What can hang from each mark
fibat: futire musip pupap
pupap: fibat gines sipa
nupor: barap birav gines pupap sipa
gines: birav fibat futire nupor
musip: futire gines nupor pupap
futire: nupor pupap
sipa: barap fibat futire nupor
barap: futire nupor pupap

Every row comes from one small tree of marks. Brackets hold a mark, then the marks that hang from it, in alphabetical order. Every link used is in the known rows. Which tree was each row made from?
Each row is shifted at random along 7 fixed directions that mean nothing.
Known rows
[pupap [fibat futire musip] [gines [nupor barap birav sipa]]]: [ 153  111 -243   80  -56 -308 -207 -102   80 -135 -117    4  240   17
   24    3 -197   38 -308   38  -43   57  -45  -14  -23  -33  265 -196
 -237  182  177 -318  153 -275  -17  214 -115 -317  -63  -33  395   27
 -241  -19  138  217]
[sipa barap [futire nupor]]: [ 136 -251  180   80   29   86  335  227 -210  181 -213   83  206  -62
  218  -69  234   25 -152 -166  123   73  -65  -77  213 -225  -61  -81
 -283   41   63  317 -363   73  -66  -20  -83 -605  152  116  352  330
  324  116  -39  569]
[fibat [musip gines nupor] pupap]: [ 155  480  -46  -38   48 -136 -485  -59  272 -424  -57   42  107 -138
   52  180 -282   90  -64  174   70  -89  103 -166 -296  148  357    5
    6  165  270 -355  370 -165   17  481   56   14  -87  -93 -208  -44
 -507  200   52  -75]
[fibat futire [musip [pupap gines]]]: [ 176 -576 -450  259   27 -119  113  178 -100   33 -153  -29  548  185
  221   10  -12 -310  -74 -201  233    0 -222  142  269  -26   65  150
 -335   76   29  -90 -422   40   11 -137 -343   -9   25 -114  323  325
  190   16   30  355]
[fibat futire [musip nupor]]: [-287  279 -330  -75 -168 -155   21  -26 -290   57 -269   61  237  -16
 -171  -93 -198   34 -127 -642   48  -31  702 -278 -154  195   36  231
 -221  376  131 -344   53 -220   11 -104 -239   53    6   24 -128 -157
 -212  492  295  179]
[musip futire [gines birav] pupap]: [ -84 -161 -220 -160  187 -145   64  232 -279 -198  452 -210  539  458
  354  148  -48   46  375  218   -5  107   -9 -124  138  287   76  -74
 -193 -227  -32 -229 -123  191 -183  284  217 -289  116  -93   46 -222
  190 -134 -270  -41]
[barap [futire [pupap [gines [nupor sipa]]]]]: [ 433  489  340  281  139 -267 -412 -293  474 -426 -357 -194 -281  265
 -180  139 -738  419  322   48 -293  363   71  156   72 -108  647 -141
 -356   -3 -331  185 -183 -246  -50  388  208  -63  319 -187  278 -291
  -89  -26  174    8]
[fibat [musip futire] [pupap [gines nupor] sipa]]: [ 130 -164 -323  321   38 -342  -45  -66   98 -156 -207 -226  168  182
   -6   44 -279  -22  200 -315  -91  194  159  123  -80   33  297   37
 -401 -162  -28    0  -22 -214  -58 -104 -272   63   -2  -97  393  150
   65  216  392  259]
[fibat futire musip [pupap [gines [nupor barap]] sipa]]: [-191 -225 -500 -102 -153  -23  258  309 -566   83  167  -64  811  115
  289   79   67 -280  307 -370  246   59  114 -129   79  343 -123  231
 -271  160    8 -540 -222   70   33 -237 -388 -187 -164  -29  614  -38
  266  -40  289  212]
[musip [gines futire] [nupor [pupap fibat sipa]]]: [ 181    2 -106  -16   85   47 -305   81   89 -263  171    6  518   27
  280  158 -145  -41  169  209  186   49 -272   98   -2  205  228  -39
 -123  119   72 -378   16   54   65  272 -146 -183  -54 -223  224   37
 -109 -292  -56    5]
[musip [futire nupor] [pupap [gines fibat] sipa]]: [  18 -269  -95  230  219 -303  144   -9   13 -179  -91  -57  223  331
  125  -23  -85  109 -197   10 -179  140   -2 -124   87 -270  204 -431
 -517 -231  139   87   50 -203 -269  225  119 -251  119  135  452  133
  162  179  -79  293]
[musip [nupor [sipa barap]] [pupap fibat gines]]: [-347  -77 -439 -166  127 -179  119   53 -307 -206  624  -86  588  127
  340   46  233  -23  379  353   33 -292  -32  -72 -255  314  -65 -241
 -234 -222  251 -418  381   -3  -10    8 -125 -215 -295   47  555    1
  -46 -193  133   70]
[nupor [barap pupap] sipa]: [  59  115  109  -74   56  -59  -85  -22  -17 -158   93   31  152  120
  128   49 -184  110   96  241   32  -62  -67   47   79   65  100   -7
 -140  112   45 -197 -102  -29   39  183  122  -85   56  -34  260 -110
 -112 -250  -26   11]
[barap futire [nupor [pupap fibat]]]: [ -28  -41  -57   -5   80  -40  104   76 -218  -28  -77  -10  411  465
  135   54 -121  -14  -27   53  -63  180   55   56  437  -10   90  -20
 -373   91 -114 -192 -278   34 -113   68  137 -415  253    0  213 -243
  188 -275  -86   65]
[gines [futire [nupor [barap pupap]]]]: [-293   74   21  -87  -50   -5  107  -97 -204   -9  -37 -110   16  -55
 -123 -158  -96  104  127 -265  -13  -68  562  -82 -286  213  -79  250
 -149  174  126  -20  -77 -254   -7 -181 -145  185  -13  118  356  -70
  -98  177  384  137]
[sipa [barap futire nupor]]: [-241  127  -27  -78  154 -171  -97 -234    9 -179  211 -347   12  373
 -123  -49 -120  225  262  378 -222  -49  330  149 -150  304  214   33
 -237  -84   50   -8  177 -253 -176  -71  156 -233  155   -6   39 -287
 -226 -256  317 -201]
[gines birav fibat futire]: [-104 -667  -43    0  -21   17  480  334 -416  185  150 -207  203   26
  277  -93  386  -77  -69 -176  -19  297  109  -48  -47   -1 -319  122
  -45 -414  179  381 -195   59 -296 -143  -51  -94   15  144  236  409
  420   64   43  464]
[sipa barap [futire [pupap [fibat musip]]] [nupor birav gines]]: [ -93 -124 -356 -167   43  -21  126  145 -361   54  401 -211  662  110
  308   10  315  -34  123  316   74 -124 -167  -19   48  239   -1 -252
 -255   89  142 -387  138   20  -39 -125 -153 -796 -105   21  745  -18
   59 -380  169  173]
[nupor [barap futire] birav [pupap [fibat musip] gines sipa]]: [ 147  144 -367  215  127 -374 -135 -156  117 -442  102 -151   75  110
  224  183  -82   13  419  392 -190  -69 -194  234 -127  -22  266 -212
 -336 -320   -2  -66  195 -152   73   49 -170 -259 -239  -35  803   55
  -58 -238  349  180]
[nupor barap birav [pupap gines [sipa [fibat musip] futire]]]: [ 177  566 -219  138  -16 -402   65  -25 -136 -152 -218  -57  -18   87
  159  159 -129  301  252 -131 -300  204   70 -129  138 -248  309 -511
 -446 -167 -154  -39  193  -50   66  151  -33 -883  -13   53  598 -115
  138  145  202  477]
[musip futire [gines [nupor barap birav]] [pupap fibat sipa]]: [  15  394 -120   40   12 -338  217  195 -265 -155 -164  124  105   55
  300  196 -134  138  304 -459 -146  218  295 -331   52 -196   70 -285
 -330 -228  -67  -65  -30  102   39  377  -26 -610  -45  108  296  -44
  339  487  -69  578]
[barap [futire [nupor birav]] [pupap [gines fibat] sipa]]: [-103  460   44 -124   21   60  -24   58 -230 -165  -64  -39  159  111
   93  158 -210  124  422 -196  -49  180  334  -70  -13  149  126  113
 -193  138 -102 -240  -43  -36   44   84  -31 -238   16   35  333 -303
   89 -150  276   21]
[fibat [pupap [sipa nupor]]]: [-165 -286 -146  -14  -94  119  348  246 -375  246 -116  172  321 -246
  223  -80  342 -146 -181 -413  201  -50  126 -121  -66  -88 -296   97
 -150   90  318  -89   48   19   41 -283 -325  -78 -159  197  368  457
  143  156  200  454]
[gines birav futire [nupor barap [pupap [fibat musip] sipa]]]: [ 161   89   49 -120 -163   96  -25  278 -183  -42  -15   78  340 -258
  304  113  102 -112 -147 -145  154  325  -31 -156  -87  110   28   45
   17   86  248 -234   93  -20  -52  248 -162 -496 -134   16  267  189
   46  -33   72  288]
[musip [nupor barap] [pupap [gines birav fibat futire]]]: [ 352 -224  -62  285   48 -304 -157  -24  258  -28 -223 -196  132  231
  -12  -84 -352   12 -149 -251  -17  423   -6  199  102  -36  351  -45
 -273  -23   -8  174 -264 -148 -116  218 -148 -138  241 -200   -3  183
   88  150    3  359]
[fibat musip [pupap [gines futire [nupor barap birav sipa]]]]: [ 151   28 -161  -14  -34 -325   44  142 -192 -110  117 -225  303  265
  217  141 -191   48  249  -56 -137  354   65  -51  124  126  135  -97
 -237 -156 -121 -232 -155  -11 -111  192   55 -387   27  -43  588 -192
  245  -54  124  241]
[fibat [futire [nupor [sipa barap]]] pupap]: [ 694  251  377  135  149  -83 -555  -57  500 -430  -74  -71  261  153
  120  244 -565   98  197  497  151  192 -444  183  154  104  632  -79
 -301  304 -158 -136 -348  -74   -8  455  131 -360  223 -346  395 -148
 -163 -364   43 -146]
[futire [nupor birav gines [sipa barap [fibat musip pupap]]]]: [ 433  189    8  210  -39 -243 -194  -67  268   21 -449  100   13 -214
  -13   -7 -276   89 -381 -128   77  -16 -117   29   53 -313  332 -216
 -220  373  132 -129 -123 -210  152  190 -177 -376   23  -30  459  243
 -158  154  187  519]
[futire [nupor [barap [pupap sipa]] birav [gines fibat]]]: [ 250  290  369 -362   12  422 -193  382 -123 -239  248  352  433 -418
  583  294  206 -116  -57  495  406  -86 -519 -167    7   26  -79   21
  262  332  310 -448  -33  235  161  609  100 -517 -236   57  379  105
  -91 -508 -289   71]
[futire [nupor barap gines [pupap [fibat musip]]]]: [ -14  -21 -213  121   34 -295   28 -153  -12 -168  -60   66  224   29
   25 -104  -88   76 -334  159  -91 -190  -14  -96  -18 -192   99 -294
 -333   74  193 -177   61 -279  -29  142   -7  -25  -77  132  729   49
 -162  115   57  317]
[pupap [fibat futire musip] gines]: [ 217  359 -124   80  -98   27 -198   73  -41 -232 -285  144  322 -125
  111  180 -191  -29   51 -164  143   99  -31  -92   63   33  288  109
 -200  251  -35 -171  -44  -21   98  198 -222 -235  -33 -129   63    5
 -130   54  114  149]
[musip [futire [nupor sipa] pupap] gines]: [  84  128  172  -60   59  153   21  208 -130 -186  -89  200  275 -222
  273  152 -161   19  278 -189  269 -140   42 -253  -42  -22    2  109
 -113  287   -7 -175 -451  108  152  290  -89  -48  -55   16  491   23
  131  175  -54  307]
[sipa barap futire nupor]: [ -54  269   26  -50  152 -267  -50 -181  -36 -136  279 -449   60  378
  -40  -23  -77  439  382  367 -333  151  190   46  -68  240  325 -359
 -381 -249  -88  102  335 -147 -219   -9  217 -675  219  -63  244 -295
  -84 -181  247  -53]
[gines fibat futire [nupor pupap [sipa barap]]]: [ 153   53  242   26  -12 -186 -101  -74  158  -87   -1 -245 -173  -87
    7  -46  -97  271 -180  114 -193  292   88  -41 -245  -37  192 -275
  -67 -141  224  133  243 -276 -193  270  129 -376   55   46  236  144
 -126   46  162  263]
[barap [pupap [gines birav]]]: [-173  -78 -145   49    2 -113  379  144 -377   24  -35  -86   82  147
  141    1   70   83  296 -339 -137  189  295  -60   34  -25 -119  116
 -222 -303  -51  200 -120   49  -73 -166  -50   22   19  146  283   86
  327  151  183  338]
[sipa barap futire [nupor [pupap [gines birav fibat]]]]: [ 527  709  291  373   -6 -376 -353 -315  548 -156 -600 -277 -654 -186
 -247   -9 -397  532  -22 -222 -381  525  177   93 -215 -310  677 -425
 -279 -114  -35  557  377 -363  -24  256  -49 -715  207  -66    3  193
 -214  374  422  470]
[sipa futire [nupor [gines [fibat musip]]]]: [  95   71  -28  -55   69 -118 -130   12    7  -77  103 -278  164   83
   98   31   79  222 -228  358 -152  142  -94  -68   -8    8  221 -330
 -100  -74  189  -99  367 -127 -210  253  197 -654   93    9   99   -5
 -191 -152    0  116]
[gines [fibat futire [pupap sipa]] [nupor birav]]: [ 108  173   20  114 -112 -313  251  177 -258   60 -422    7   59  194
   55   64 -215  155 -168 -648 -237  577  424 -309  182 -259   99 -203
 -408  -85  -52   39  -81 -107 -226  145   91 -434  181  138  248  -39
  348  448  119  455]
[gines birav [fibat musip] [futire [nupor [pupap sipa]]]]: [-201 -530 -113 -204   59   31  442  444 -544  -58  510 -205  535   59
  526   95  505 -155   52  224   -5  208  -12 -267 -159  160 -321  -96
  -79 -449  322 -118   96   43 -386   32  103 -349 -206  250  788  194
  405 -141   74  245]

Which tree is each row?
[  48  710  297 -167    8  156 -156   31  -75 -368   30  194   17 -400
  174  191  -85  225  369   57   60  -91  199 -265 -397   68  111  -60
  -69  150  105 -130  223  -64  127  246  -29 -104 -221   77  598  -79
 -161   29  274   66]
[futire [nupor birav] [pupap [sipa fibat]]]
[ 111  642  104   52    0 -135 -197 -169   38 -236 -143   25   41  127
  -78   78 -403  393  376  -98 -135  181  138  -15   41   63  460 -162
 -358   83 -209  -11  117 -100   62  180    4 -270  158 -133   69 -273
 -120  -40  171   13]
[pupap gines [sipa barap]]
[  11 -158 -313 -102  -49  -53  -42  202 -173    3   76  -38  465   -2
  246   53   59 -328  -95  -41  264  -64   69   31  -44  226  -66  251
  -29  231  255 -405 -140  -13   36   53 -253 -229 -129  -52  166  101
  -45  -62  132  209]
[gines [fibat [musip [nupor [barap futire] birav]] pupap]]
[-207  363    5 -128  -24  -87  120    9 -222  -40  -41 -128  -87  -19
   58   40   30  196  120  -27 -168   49  341 -151  -92  -24   -1  -65
  -72   -4   87  -51  102  -98  -13  116   87 -532   -2  186  139 -133
  -17   60  207  270]
[sipa [barap futire [nupor [gines fibat] pupap]]]
[ 175 -394   18  208   71 -149  202   98  -57  -10 -250   18  220  200
  119  -62  -33   72 -513   14  -71  156 -191 -151  320 -414   75 -303
 -365   24   93  152 -306 -120 -249  212  180 -254  218  137  405  200
  181  113 -224  386]
[nupor [gines [fibat [futire pupap]]]]
[ 388  440  185  190  -59  -56 -172  -76  255 -101 -451  149 -312 -456
   84   60  -70  249  -65 -124    8   40 -167   -2  -81 -350  287 -242
 -117  149  110  228  100 -107  235  223 -190 -576  -55   29  205  371
 -172  164  159  532]
[nupor [pupap gines] [sipa barap futire]]
[-139 -425 -310   60   93  -49  315  276 -289   94   38  -13  445  -19
  312   -8  189 -122   89 -323  178  -74   75 -129  -67  -38 -131  -31
 -238  -57  194  -87 -179   73  -19  -92 -307 -251  -97   75  400  367
  304  247   59  514]
[musip [futire [pupap [sipa fibat]]] [gines birav] nupor]
[-127  556  183  -92   -8 -224  351  167 -443 -159 -100   -1   92  166
  177  152  -64  346  206 -219 -305  348  413 -573   59 -181   68 -467
 -476 -161  -79  -28  116  -54 -253  293  304 -818  101  277  570 -325
  330  373   77  321]
[gines [fibat [futire [pupap [sipa [nupor barap]]]]]]
[ 140  573  109   62    0  -44 -348 -227  193 -357 -203    5  -39  -34
 -109   42 -383  224  144   50  -62   93  128   14 -140   70  436   -2
 -219  251  -19    0   71 -269   52  251  -70 -122   61  -83  155 -171
 -304  -53  224  -43]
[nupor [barap [futire [pupap fibat [gines birav]]]]]
[  42  174 -142   41  -42  -69   22   85 -147  -45  -45 -175  226   -3
  121   86 -108  -37  350 -176   62  102  134   65  -40  159  104  144
 -154    9  -49 -134  -57   13   97  -34 -246 -217  -50  -68  330    7
   75    1  322  281]
[sipa [nupor [barap [pupap [gines [fibat musip]]]]]]
[ 182 -312  144  -17   21  118  102  228 -143 -105  206  -98  344 -106
  348   52   76 -134  217  155  204   90 -187   57  -38  110 -113  126
  -61  -52   25   77 -430   97  -15  110 -112  -91  -65  -50  697  188
  246 -178   36  314]
[gines fibat [futire [nupor barap pupap]]]
[-387   24 -263 -276 -145  143  392  268 -663  210  139  314  629  -96
  309  -89  453    1 -364 -199  116   -3   28 -389   96  -29 -218 -280
 -210  192  389 -407  352    8  -50  -11 -129 -626 -152  297  295  141
   82  -78  -85  292]
[nupor [pupap fibat [gines birav] [sipa barap]]]
[  92  474   16   91   69  -95 -118  -74  -12 -394  -25  -60   78  146
   90  204 -291  202  577   66 -148  140   88   57   -7   90  291    9
 -280 -181 -227   43   50   11   58  140   12  -13   18  -98  267 -201
    1 -102  201   -3]
[barap [pupap fibat gines]]
[-274   80   51 -429   98   24   47  107 -390 -222  567  -59  430  210
  273   30  201  187 -103  550 -130   15  106 -337  -71  243 -117 -274
  -92  -34  266 -377  299  -69 -297  319  459 -352  -24  205  505 -349
  -99 -327 -182 -220]
[gines [futire [nupor birav pupap]]]
[ 200  319 -133   62   13 -170 -302  -33   62 -274 -127 -140  258  223
  -18  166 -503  134  324  -71   21  117  127   -9   95  226  417  138
 -233  180 -227 -224 -215  -28   21  216  -16  -47  173 -279  -54 -307
 -137   41   93  -43]
[fibat futire [musip gines]]
[-127   52   15   25  113 -279    8 -167   26 -230  184 -256  -64  113
  -24  -60 -144  254  149  203 -252   52  215    2 -326   52  122 -158
 -194 -235  159   21  223 -320 -163   52  109  103  -55  119  593  -38
  -95  -27  329   87]
[futire [nupor [barap [pupap sipa]] [gines birav fibat]]]
[ 324  413  130  278  118 -351  -80 -184  212 -273 -322 -106 -286  187
  -17  118 -438  339  437  -47 -275  190   64  120  109 -238  430 -226
 -439  -98 -306  291 -267 -130   53  169   41 -375  176  -40  530 -122
  142   52  249  322]
[nupor birav [sipa [barap [futire [pupap gines]]]]]
